Below is a small trained network, with its code and all its weights. Each question gives an input and a class and asks what happens when units are switched off, that is, made to give their printed mean instead of their output.

import numpy as np


def w(rows, s, z=0):
    codes = np.array(rows[::2]) - 128.0
    scale = np.full(codes.shape[1], s)
    scale[-1] = z or s
    return codes * scale


def norm(h):
    return h / np.sqrt((h * h).mean(-1, keepdims=True) + 1e-5)


def f(y):
    return y / 2 * (1 + np.tanh(0.7978845608 * (y + 0.044715 * y**3)))


def log_softmax(a):
    a = a - a.max(-1, keepdims=True)
    return a - np.log(np.exp(a).sum(-1, keepdims=True))


def net(x, mask):
    res = np.array(x, float).reshape(1, 2) / 4 @ E
    u = 0
    for l in range(2):
        y = f(norm(res) @ A[l][:, :-1].T + A[l][:, -1])
        res = res + np.where(mask[u : u + 11], y, B[l][:, -1]) @ B[l][:, :-1]
        u += 11
    return log_softmax(norm(res)[-1] @ U[:, :-1].T + U[:, -1])


A, B = {}, {}
E = w([
[184,143,154,163,109,142,166],'x0',
[199,132,129,56,11,106,97],'x1',
],0.011)
A[0] = w([
[133,80,169,46,84,89,46,164],'0.n0',
[155,72,137,71,100,115,43,144],'0.n1',
[107,129,80,144,146,101,133,171],'0.n2',
[200,207,68,129,178,57,192,14],'0.n3',
[122,145,197,147,97,135,76,217],'0.n4',
[248,176,136,137,52,150,207,162],'0.n5',
[170,165,107,151,109,131,186,2],'0.n6',
[173,173,185,120,20,70,80,119],'0.n7',
[114,154,18,73,101,70,143,142],'0.n8',
[191,149,167,141,64,100,183,164],'0.n9',
[127,158,90,173,179,71,173,126],'0.n10',
],0.012,0.006)
B[0] = w([
[65,123,21,62,146,65,78,220],'0.n0',
[91,220,34,52,164,100,92,199],'0.n1',
[185,105,132,164,167,166,243,149],'0.n2',
[73,142,202,85,116,77,124,130],'0.n3',
[188,98,82,133,108,102,253,164],'0.n4',
[235,81,180,178,18,221,93,250],'0.n5',
[39,190,186,109,103,41,142,139],'0.n6',
[132,91,41,134,223,191,91,238],'0.n7',
[192,128,187,52,37,108,105,173],'0.n8',
[181,62,200,163,69,255,111,212],'0.n9',
[102,88,88,169,177,181,178,166],'0.n10',
],0.0094,0.015)
A[1] = w([
[183,84,71,100,59,106,138,48],'1.n0',
[170,114,213,164,58,116,113,76],'1.n1',
[132,139,250,218,92,152,113,3],'1.n2',
[157,160,74,77,81,108,78,25],'1.n3',
[214,154,134,71,110,115,108,71],'1.n4',
[56,191,142,36,168,5,125,64],'1.n5',
[35,228,104,56,141,29,155,118],'1.n6',
[36,143,34,74,92,120,90,179],'1.n7',
[153,60,121,95,72,217,100,137],'1.n8',
[90,125,128,196,247,114,148,35],'1.n9',
[134,169,83,78,154,82,105,74],'1.n10',
],0.015,0.0055)
B[1] = w([
[30,175,138,105,163,179,174,187],'1.n0',
[101,110,145,152,189,28,164,168],'1.n1',
[218,47,188,172,100,67,214,164],'1.n2',
[41,175,210,101,118,97,112,189],'1.n3',
[100,149,93,89,149,204,57,169],'1.n4',
[213,44,17,205,225,81,73,165],'1.n5',
[247,56,22,202,238,92,111,168],'1.n6',
[216,94,193,175,102,124,180,205],'1.n7',
[81,195,143,105,129,10,149,249],'1.n8',
[30,222,55,99,120,203,140,207],'1.n9',
[174,84,155,208,133,179,174,164],'1.n10',
],0.014,0.016)
U = w([
[34,209,60,187,214,205,222,244],'0',
[78,34,184,188,166,64,29,1],'1',
[149,205,110,14,32,53,39,234],'2',
[109,37,94,116,98,40,83,1],'3',
[56,26,173,169,131,60,7,1],'4',
[243,50,2,177,230,58,71,210],'5',
[202,57,244,198,42,51,217,225],'6',
],0.017,0.011)

Each question gives the input, the list of numbers given to net, and the class t.
The units are the neurons (one row each of A and B). Each row of codes is followed by its name. A weight is (code - 128) times the scale printed after its matrix; where a second scale follows, it is the last column's (A, B and U).
mask holds one flag per neuron, layer by layer. A switched-off neuron (its flag False) gives its mean, the last column of its row in B, instead of its output. The means were averaged over made-up inputs and are rounded, as every weight is.
A unit's drop is (log p(t) with every unit on - log p(t) with that unit switched off) / (log p(t) with every unit on - log p(t) with every unit switched off).
unit that matters most: the unit with the biggest drop
k most important neurons: the k neurons with the biggest drops, biggest first
top k neurons in layer l: the k neurons of layer l with the biggest drops, biggest first
drop when u is switched off: that unit's drop, to one decimal
input [5,-3], class 6: unit that matters most : 0.n7
input [5,4], class 2: 2 most important neurons : [1.n7; 0.n7]
input [-7,-2], class 5: 3 most important neurons : [0.n7; 0.n9; 0.n5]
input [6,4], class 6: top 2 neurons in layer 0 : [0.n5; 0.n9]
input [-5,7], class 5: 3 most important neurons : [0.n0; 0.n1; 0.n5]
input [7,6], class 2: 3 most important neurons : [0.n7; 1.n7; 1.n8]
input [-6,-1], class 5: 2 most important neurons : [0.n9; 0.n5]
input [-6,7], class 5: 2 most important neurons : [0.n5; 0.n0]
input [-8,0], class 5: drop when 0.n5 is switched off : 3.9
input [8,4], class 6: drop when 0.n4 is switched off : 0.0
input [-8,-1], class 5: drop when 0.n9 is switched off : 5.1
input [7,-4], class 6: drop when 0.n7 is switched off : 0.1
